Below are the code and all the weights of a small trained network. Each question names an input and a class and asks about switching units off, where a switched-off unit gives its printed mean instead of its output.

import numpy as np


def w(rows, s, z=0):
    codes = np.array(rows[::2]) - 128.0
    scale = np.full(codes.shape[1], s)
    scale[-1] = z or s
    return codes * scale


def f(y):
    return np.maximum(y, 0)


def log_softmax(a):
    a = a - a.max(-1, keepdims=True)
    return a - np.log(np.exp(a).sum(-1, keepdims=True))


def net(x, mask):
    res = np.array(x, float).reshape(1, 4) / 4 @ E
    y = f(res @ A[0][:, :-1].T + A[0][:, -1])
    res = res + np.where(mask, y, B[0][:, -1]) @ B[0][:, :-1]
    return log_softmax(res[-1] @ U[:, :-1].T + U[:, -1])


A, B = {}, {}
E = w([
[129,131,122,127,124,130,126,120,132],'x0',
[102,127,51,133,191,14,202,176,252],'x1',
[112,30,96,194,236,118,5,48,96],'x2',
[229,77,174,47,160,133,67,172,216],'x3',
],0.012)
A[0] = w([
[215,84,179,83,162,149,101,133,166,79],'neuron 0',
[195,184,135,66,135,82,123,198,236,120],'neuron 1',
[188,82,152,46,140,123,65,160,147,62],'neuron 2',
[153,156,212,109,85,196,82,138,95,98],'neuron 3',
[120,133,122,74,116,86,127,113,95,108],'neuron 4',
[101,138,113,201,178,124,121,111,58,127],'neuron 5',
[137,151,133,85,62,140,195,146,97,90],'neuron 6',
[144,130,134,131,176,125,171,123,108,90],'neuron 7',
[119,235,169,107,46,142,163,173,143,217],'neuron 8',
[84,163,70,145,210,91,155,151,204,122],'neuron 9',
[141,173,172,127,108,72,156,143,176,62],'neuron 10',
[100,126,106,158,139,149,102,91,47,144],'neuron 11',
[161,131,165,85,188,147,109,102,107,54],'neuron 12',
[128,119,119,118,147,145,138,117,105,100],'neuron 13',
[114,168,121,150,78,117,136,110,150,122],'neuron 14',
[149,116,139,41,98,98,169,198,226,108],'neuron 15',
[98,112,139,160,128,146,71,100,65,140],'neuron 16',
[140,91,89,93,97,134,167,156,162,114],'neuron 17',
[80,101,110,174,109,128,100,92,42,136],'neuron 18',
[75,177,106,165,117,104,165,94,93,204],'neuron 19',
[6,153,49,189,70,122,187,141,89,47],'neuron 20',
[125,5,100,174,158,89,74,93,137,35],'neuron 21',
[106,165,175,111,48,148,178,162,129,61],'neuron 22',
[94,194,98,161,136,112,154,119,102,106],'neuron 23',
[181,146,202,62,136,166,141,103,61,38],'neuron 24',
[230,57,129,79,127,135,95,164,139,121],'neuron 25',
[131,199,147,96,49,158,186,175,114,114],'neuron 26',
[65,118,65,166,183,33,161,139,196,6],'neuron 27',
],0.012,0.016)
B[0] = w([
[80,149,142,202,95,147,117,132,144,184],'neuron 0',
[186,103,97,46,137,131,188,129,60,209],'neuron 1',
[90,152,162,173,82,173,101,114,139,179],'neuron 2',
[84,160,133,176,168,74,125,93,117,198],'neuron 3',
[127,142,128,128,144,135,133,143,142,131],'neuron 4',
[157,97,138,105,104,132,130,149,112,190],'neuron 5',
[120,124,187,173,105,174,69,136,155,184],'neuron 6',
[137,152,117,126,149,157,122,101,119,130],'neuron 7',
[63,154,89,128,161,83,135,88,119,250],'neuron 8',
[78,156,110,135,145,100,112,72,128,198],'neuron 9',
[140,117,101,100,123,124,146,151,115,157],'neuron 10',
[179,95,142,111,104,150,139,156,135,196],'neuron 11',
[124,137,154,136,111,151,128,163,165,148],'neuron 12',
[152,127,127,136,130,130,134,112,102,133],'neuron 13',
[111,137,118,138,136,127,131,134,144,155],'neuron 14',
[174,103,89,67,110,115,159,128,95,206],'neuron 15',
[178,91,148,117,115,159,129,144,126,196],'neuron 16',
[133,118,114,104,153,130,148,136,108,157],'neuron 17',
[171,82,117,101,100,170,148,172,145,200],'neuron 18',
[146,139,207,173,113,176,101,163,150,212],'neuron 19',
[65,183,66,87,182,80,152,75,119,200],'neuron 20',
[42,200,110,127,173,72,112,93,149,191],'neuron 21',
[135,107,162,156,123,167,90,141,144,183],'neuron 22',
[105,145,119,150,138,110,127,83,118,169],'neuron 23',
[83,175,77,103,187,74,134,83,107,169],'neuron 24',
[67,170,111,169,151,113,121,108,161,193],'neuron 25',
[87,143,156,203,104,153,95,148,172,214],'neuron 26',
[112,141,198,251,73,176,56,166,176,185],'neuron 27',
],0.014,0.026)
U = w([
[114,101,201,177,121,184,93,132,137,255],'0',
[66,132,66,115,160,11,157,77,122,20],'1',
[253,39,99,22,133,124,207,155,91,107],'2',
],0.014,0.0023)

Each question gives the input, the list of numbers given to net, and the class t.
The units are the neurons (one row each of A and B). Each row of codes is followed by its name. A weight is (code - 128) times the scale printed after its matrix; where a second scale follows, it is the last column's (A, B and U).
mask holds one flag per neuron, in row order. A switched-off neuron (its flag False) gives its mean, the last column of its row in B, instead of its output. The means were averaged over made-up inputs and are rounded, as every weight is.
A unit's drop is (log p(t) with every unit on - log p(t) with that unit switched off) / (log p(t) with every unit on - log p(t) with every unit switched off).
most important unit: the unit with the biggest drop
top k neurons: the k neurons with the biggest drops, biggest first
drop when u is switched off: that unit's drop, to one decimal
input [1,1,7,-7], class 0: most important unit	neuron 1
input [2,3,-7,1], class 2: top 2 neurons	(neuron 1; neuron 15)
input [3,0,-2,-5], class 0: top 2 neurons	(neuron 19; neuron 21)
input [3,2,1,-7], class 0: top 4 neurons	(neuron 19; neuron 8; neuron 21; neuron 24)
input [1,5,2,0], class 0: top 4 neurons	(neuron 27; neuron 8; neuron 20; neuron 24)
input [-8,-8,-7,2], class 1: top 4 neurons	(neuron 24; neuron 8; neuron 3; neuron 19)
input [-1,2,4,0], class 0: top 2 neurons	(neuron 8; neuron 20)
input [2,-8,-2,8], class 1: top 2 neurons	(neuron 24; neuron 3)
input [-4,1,7,5], class 1: top 2 neurons	(neuron 21; neuron 19)
input [-3,1,5,7], class 1: top 3 neurons	(neuron 21; neuron 19; neuron 27)
input [-2,-3,-4,1], class 1: top 2 neurons	(neuron 8; neuron 27)
input [0,-8,0,7], class 1: top 2 neurons	(neuron 24; neuron 3)
input [7,4,-6,3], class 2: drop when neuron 1 is switched off	0.5
input [-7,4,8,-1], class 0: drop when neuron 27 is switched off	1.7
input [-6,4,6,-6], class 0: drop when neuron 27 is switched off	0.6
input [8,-2,-6,2], class 1: most important unit	neuron 8
